Below are the code and all the weights of a small trained network. Each question names an input and a class and asks about switching units off, where a switched-off unit gives its printed mean instead of its output.

import numpy as np


def w(rows, s, z=0):
    codes = np.array(rows[::2]) - 128.0
    scale = np.full(codes.shape[1], s)
    scale[-1] = z or s
    return codes * scale


def f(y):
    return np.maximum(y, 0)


def log_softmax(a):
    a = a - a.max(-1, keepdims=True)
    return a - np.log(np.exp(a).sum(-1, keepdims=True))


def net(x, mask):
    res = np.array(x, float).reshape(1, 5) / 4 @ E
    y = f(res @ A[0][:, :-1].T + A[0][:, -1])
    res = res + np.where(mask, y, B[0][:, -1]) @ B[0][:, :-1]
    return log_softmax(res[-1] @ U[:, :-1].T + U[:, -1])


A, B = {}, {}
E = w([
[109,194,227,180,203,206,44,188,97],'x0',
[131,115,122,144,108,128,111,148,139],'x1',
[136,133,126,123,162,108,134,110,87],'x2',
[156,254,40,94,163,117,110,192,165],'x3',
[30,161,85,231,114,178,234,150,65],'x4',
],0.012)
A[0] = w([
[140,160,232,178,207,216,42,166,91,137],'n0',
[101,173,163,145,174,155,58,140,119,147],'n1',
[155,244,10,86,143,112,97,175,151,2],'n2',
[90,154,50,204,128,194,195,134,102,39],'n3',
[237,90,142,28,148,126,37,100,159,94],'n4',
[170,67,18,95,104,110,176,73,141,133],'n5',
[118,46,184,168,107,128,118,58,107,42],'n6',
[164,130,178,64,141,87,85,126,177,86],'n7',
[135,87,161,134,78,132,119,129,98,68],'n8',
[130,131,55,106,96,57,149,100,144,124],'n9',
[189,127,164,109,144,81,101,114,190,75],'n10',
[135,165,127,131,151,157,88,176,88,97],'n11',
[88,60,201,123,124,129,125,90,122,33],'n12',
[83,167,82,217,113,139,211,155,90,72],'n13',
],0.012,0.0044)
B[0] = w([
[81,122,113,114,104,35,142,122,219,248],'n0',
[121,105,77,107,122,101,150,50,163,196],'n1',
[218,15,218,6,228,211,82,140,98,239],'n2',
[109,177,101,167,126,138,147,174,74,238],'n3',
[100,191,83,197,121,151,155,156,55,253],'n4',
[66,145,149,156,128,42,104,62,249,251],'n5',
[216,88,193,61,160,177,69,175,128,201],'n6',
[85,151,60,159,43,145,170,150,71,203],'n7',
[174,108,142,118,146,152,141,85,109,161],'n8',
[147,143,120,120,101,107,120,88,205,215],'n9',
[98,140,135,186,92,131,143,136,69,193],'n10',
[146,90,124,126,148,99,120,103,161,177],'n11',
[182,98,184,61,198,152,112,144,92,183],'n12',
[102,147,85,157,64,137,143,166,69,248],'n13',
],0.011,0.02)
U = w([
[106,139,79,110,126,42,147,132,253,255],'0',
[107,185,54,165,110,159,158,178,34,155],'1',
[201,75,146,53,172,191,127,167,118,5],'2',
],0.012,0.00061)

Each question gives the input, the list of numbers given to net, and the class t.
The units are the neurons (one row each of A and B). Each row of codes is followed by its name. A weight is (code - 128) times the scale printed after its matrix; where a second scale follows, it is the last column's (A, B and U).
mask holds one flag per neuron, in row order. A switched-off neuron (its flag False) gives its mean, the last column of its row in B, instead of its output. The means were averaged over made-up inputs and are rounded, as every weight is.
A unit's drop is (log p(t) with every unit on - log p(t) with that unit switched off) / (log p(t) with every unit on - log p(t) with every unit switched off).
The circuit of an input: a set's keep is (log p(t) with only the set's units on - log p(t) with every unit switched off) / (log p(t) with every unit on - log p(t) with every unit switched off). Starting from the 12 units with the biggest drops (on a tie, the unit counted first), units are removed one at a time, each time the one whose removal leaves the highest keep (on an exact tie, the one counted first), for as long as the keep stays at least 0.8.
units of the circuit, in order: the units of the circuit, biggest drop first
unit that matters most: the unit with the biggest drop
top k neurons: the k neurons with the biggest drops, biggest first
drop of u: that unit's drop, to one decimal
input [6,-3,0,-1,-5], class 0: units of the circuit, in order -> [n0]
input [-2,-7,0,-8,7], class 2: top 2 neurons -> [n6 n12]
input [-6,-4,1,0,6], class 0: top 4 neurons -> [n5 n4 n9 n7]
input [6,-5,5,-5,-1], class 0: top 2 neurons -> [n0 n2]
input [-6,7,-8,4,-7], class 1: top 2 neurons -> [n4 n7]
input [-7,-3,-5,-8,7], class 2: top 2 neurons -> [n6 n12]
input [5,7,3,-4,-7], class 1: top 2 neurons -> [n4 n5]
input [-7,-6,-2,-8,-1], class 2: top 2 neurons -> [n6 n12]
input [3,-7,5,7,-8], class 1: top 2 neurons -> [n4 n7]
input [-8,-8,4,2,8], class 0: top 4 neurons -> [n5 n9 n4 n7]
input [6,-5,1,-7,-8], class 1: top 3 neurons -> [n4 n7 n2]
input [4,1,-7,5,2], class 2: top 3 neurons -> [n2 n5 n9]
input [4,8,4,-2,4], class 0: top 3 neurons -> [n0 n4 n7]
input [2,7,6,4,1], class 2: units of the circuit, in order -> [n2]
input [2,-7,-1,-3,-4], class 1: top 2 neurons -> [n2 n5]
input [-5,2,8,-2,5], class 0: top 2 neurons -> [n5 n4]
input [-1,-5,1,8,3], class 2: drop of n2 -> 0.9
input [8,-5,-1,7,6], class 0: drop of n0 -> 1.8
input [-2,3,-3,4,-6], class 1: drop of n4 -> 0.3
input [8,-5,4,-2,-5], class 0: drop of n0 -> 2.8
input [-5,-4,7,1,4], class 0: unit that matters most -> n5
